Below are the code and all the weights of a small trained network. Each question names an input and a target symbol and asks about switching units off, where a switched-off unit gives its printed mean instead of its output.

import numpy as np


def w(rows, s, z=0):
    codes = np.array(rows[::2]) - 128.0
    scale = np.full(codes.shape[1], s)
    scale[-1] = z or s
    return codes * scale


def f(y):
    return y / 2 * (1 + np.tanh(0.7978845608 * (y + 0.044715 * y**3)))


def softmax(a):
    e = np.exp(a - a.max(-1, keepdims=True))
    return e / e.sum(-1, keepdims=True)


def log_softmax(a):
    a = a - a.max(-1, keepdims=True)
    return a - np.log(np.exp(a).sum(-1, keepdims=True))


def net(x, mask):
    ids = ['αβγδζηθλμξτψω'.index(c) for c in x.split()]
    T = len(ids)
    res = E[ids] + P[:T]
    q, k, v = (res @ M[0].T for M in (Q, K, V))
    z = softmax(np.where(np.tri(T) > 0, q @ k.T / 3**0.5, -1e9)) @ v
    res = res + np.where(mask[0], z, O[0][:, -1]) @ O[0][:, :-1]
    y = f(res @ A[0][:, :-1].T + A[0][:, -1])
    res = res + np.where(mask[1:13], y, B[0][:, -1]) @ B[0][:, :-1]
    return log_softmax(res[-1] @ U[:, :-1].T + U[:, -1])


Q, K, V, O, A, B = {}, {}, {}, {}, {}, {}
E = w([
[119,152,126,53,144],'α',
[179,102,124,69,127],'β',
[104,112,138,77,182],'γ',
[144,101,130,77,192],'δ',
[162,132,145,96,173],'ζ',
[141,125,114,53,129],'η',
[253,84,144,184,112],'θ',
[194,184,172,165,65],'λ',
[177,151,175,54,108],'μ',
[119,163,168,113,198],'ξ',
[98,152,185,99,76],'τ',
[89,32,139,166,151],'ψ',
[54,99,183,99,28],'ω',
],0.013)
P = w([
[174,114,80,74,102],'0',
[169,113,99,83,101],'1',
[169,110,118,87,108],'2',
[170,104,138,90,120],'3',
[169,102,153,93,126],'4',
[168,100,168,98,133],'5',
[165,97,180,106,139],'6',
[160,98,192,112,141],'7',
[154,99,205,125,145],'8',
[148,99,216,137,150],'9',
[136,102,228,153,154],'10',
[128,103,239,175,154],'11',
[123,103,247,183,164],'12',
[126,104,254,180,166],'13',
],0.0074)
Q[0] = w([
[156,108,237,83,168],'h0',
[7,190,91,108,119],'h0',
[146,104,213,46,132],'h0',
],0.013)
K[0] = w([
[109,104,176,208,123],'h0',
[145,128,2,126,102],'h0',
[143,107,184,239,115],'h0',
],0.012)
V[0] = w([
[236,220,125,194,157],'h0',
[166,28,141,245,2],'h0',
[144,26,85,178,233],'h0',
],0.0089)
O[0] = w([
[232,173,179,150,189,179],'h0',
[155,42,173,178,100,254],'h0',
[165,86,4,203,157,139],'h0',
],0.012,0.006)
A[0] = w([
[53,108,116,116,98,254],'n0',
[1,174,75,87,172,43],'n1',
[149,92,93,136,114,194],'n2',
[147,163,97,152,206,165],'n3',
[131,78,123,140,115,157],'n4',
[142,111,152,185,186,129],'n5',
[103,86,82,160,151,114],'n6',
[58,221,118,120,104,111],'n7',
[171,132,180,144,86,176],'n8',
[64,188,128,110,91,111],'n9',
[145,138,73,65,98,129],'n10',
[142,165,177,96,147,213],'n11',
],0.013,0.0062)
B[0] = w([
[169,95,69,130,179,166],'n0',
[4,98,100,107,126,149],'n1',
[105,107,110,151,145,177],'n2',
[108,157,140,210,168,150],'n3',
[91,100,140,141,123,185],'n4',
[155,126,125,108,97,219],'n5',
[141,161,102,111,88,146],'n6',
[113,152,131,163,46,145],'n7',
[108,112,147,105,157,253],'n8',
[165,161,107,189,72,144],'n9',
[190,133,81,48,148,142],'n10',
[115,207,149,118,120,204],'n11',
],0.014)
U = w([
[102,152,109,119,84,72],'α',
[130,111,163,171,142,118],'β',
[157,144,89,87,103,108],'γ',
[145,166,124,174,46,81],'δ',
[70,165,130,183,117,110],'ζ',
[104,133,107,106,204,75],'η',
[160,92,82,143,182,173],'θ',
[216,151,139,94,66,2],'λ',
[214,128,108,65,150,66],'μ',
[167,182,104,161,179,221],'ξ',
[87,145,169,98,134,213],'τ',
[115,115,108,168,53,138],'ψ',
[6,92,150,98,139,84],'ω',
],0.011,0.0048)

Each question gives the input, a string of symbols that net reads in full, and the target symbol t.
The units are the heads (3 rows each of Q, K, V and O) and the neurons (one row each of A and B). Each row of codes is followed by its name. A weight is (code - 128) times the scale printed after its matrix; where a second scale follows, it is the last column's (O, A, B and U).
mask holds one flag per unit, heads first, then neurons. A switched-off unit (its flag False) gives its mean, the last column of its rows in O or B, instead of its output. The means were averaged over made-up inputs and are rounded, as every weight is.
A unit's drop is (log p(t) with every unit on - log p(t) with that unit switched off) / (log p(t) with every unit on - log p(t) with every unit switched off).
The circuit of an input: a set's keep is (log p(t) with only the set's units on - log p(t) with every unit switched off) / (log p(t) with every unit on - log p(t) with every unit switched off). Starting from the 12 units with the biggest drops (on a tie, the unit counted first), units are removed one at a time, each time the one whose removal leaves the highest keep (on an exact tie, the one counted first), for as long as the keep stays at least 0.8.
circuit, biggest first: the units of the circuit, biggest drop first
k most important neurons: the k neurons with the biggest drops, biggest first
input δ λ λ η ξ τ, target τ: circuit, biggest first -> h0; n11
input θ μ η η θ δ μ λ ω ψ μ τ γ, target θ: circuit, biggest first -> h0; n11; n0
input ω γ γ, target ω: circuit, biggest first -> h0
input β β γ θ, target θ: circuit, biggest first -> h0; n11
input γ η θ β θ η μ λ γ μ γ λ λ θ, target λ: circuit, biggest first -> n5; h0
input α γ ω δ γ γ ξ β, target μ: 2 most important neurons -> n10; n4
input α γ τ θ, target τ: circuit, biggest first -> h0; n0; n8
input γ τ λ λ ψ γ γ γ β ψ τ η, target θ: circuit, biggest first -> h0; n0; n11
input θ θ ξ η θ ξ λ ξ ξ λ λ ξ ξ, target ξ: 3 most important neurons -> n3; n4; n1
input β ψ β γ, target θ: circuit, biggest first -> h0; n0
input λ ξ ζ ξ θ τ ψ ζ α ψ, target ψ: circuit, biggest first -> n6; h0
input ξ θ α ξ δ, target ξ: circuit, biggest first -> h0; n3
input λ λ β α θ ψ, target ψ: circuit, biggest first -> h0; n6; n8
input δ γ δ θ η η β ω τ β, target ω: most important neuron -> n5
input γ μ ω ω, target ψ: circuit, biggest first -> h0; n9; n7; n0
input λ ξ μ, target τ: circuit, biggest first -> h0; n11; n8
input ξ τ β μ τ, target δ: circuit, biggest first -> h0; n9; n7
input ζ β τ λ ω η γ η β μ α, target τ: 2 most important neurons -> n11; n5
input η ξ β τ μ, target λ: 2 most important neurons -> n9; n1
input α ζ δ η β, target μ: most important neuron -> n10
input η β θ θ ζ ζ ω, target β: 2 most important neurons -> n1; n11
input ξ δ ξ μ, target λ: 2 most important neurons -> n10; n7
input α γ μ δ μ γ η ξ, target ζ: 2 most important neurons -> n3; n1
input δ γ τ, target δ: 3 most important neurons -> n9; n7; n8
input ζ ω τ δ τ β ψ β ξ, target θ: 2 most important neurons -> n11; n0
input β η γ μ ψ γ γ ω η ζ α, target θ: 3 most important neurons -> n0; n11; n8
input β ζ β θ ζ θ η δ, target β: most important neuron -> n3
